Questions about the table below. Indices start at 0.
1) What is the entry directly above 15?
2) What is the top entry of the column that holds the largest entry?
3) What is the entry just right of the smallest entry?
4) What is the bottom entry of the column that holds the smallest entry?
5) What is the entry at row 0, column 0?
6) What is the top entry of the column that holds the smallest entry?
7) What is the entry at row 1, column 2?
8) What is the entry at row 0, column 1?
[[  3 -36  17  20 -22   2 -20  -1 -20 -27 -36   3]
 [-38  -4  -3 -11  17 -41  30  16  22 -19  -1 -38]
 [ 13 -24   3   8 -28  14 -33 -16 -29 -12 -26  13]
 [-27   9 -19 -24  11 -29  16  -1  13  -3  11 -27]
 [-32   5 -14 -20  14 -34  22   5  17  -9   7 -32]
 [-34   2 -10 -17  15 -36  24   9  19 -12   5 -34]
 [ 10 -27   6  11 -26  11 -29 -12 -27 -16 -28  10]
 [-21  18 -29 -33   8 -20   7 -12   6   8  18 -20]
 [ 18 -17  -6   1 -30  21 -39 -24 -34  -3 -20  18]
 [-29   8 -17 -23  12 -30  18   1  14  -4  10 -29]]
1) 14
2) -20
3) 30
4) -30
5) 3
6) 2
7) -3
8) -36

Read these off the grid that follows.
1) The first entry in reading order?
2) The entry just left of the centre entry?
3) The smallest entry in the first column?
4) The entry just right of the centre entry?
5) The largest entry in the first row?
6) The top-right entry?
7) The entry directly below the centre entry?
8) The entry in the bottom-right corner?
[[73 77 19 24 39 78 21 17 30]
 [73 77 19 24 39 78 21 17 30]
 [30 65 42 38 71 28 74 57 73]
 [28 67 41 37 74 25 76 57 75]
 [30 65 42 38 72 28 74 57 73]
 [73 77 19 24 39 78 21 17 30]
 [73 77 19 24 39 78 21 17 30]
 [30 65 42 38 71 28 74 58 73]
 [27 67 41 37 74 25 76 57 75]
 [73 77 19 24 39 78 21 17 30]
 [73 77 19 24 39 78 21 17 30]]
1) 73
2) 24
3) 27
4) 78
5) 78
6) 30
7) 39
8) 30
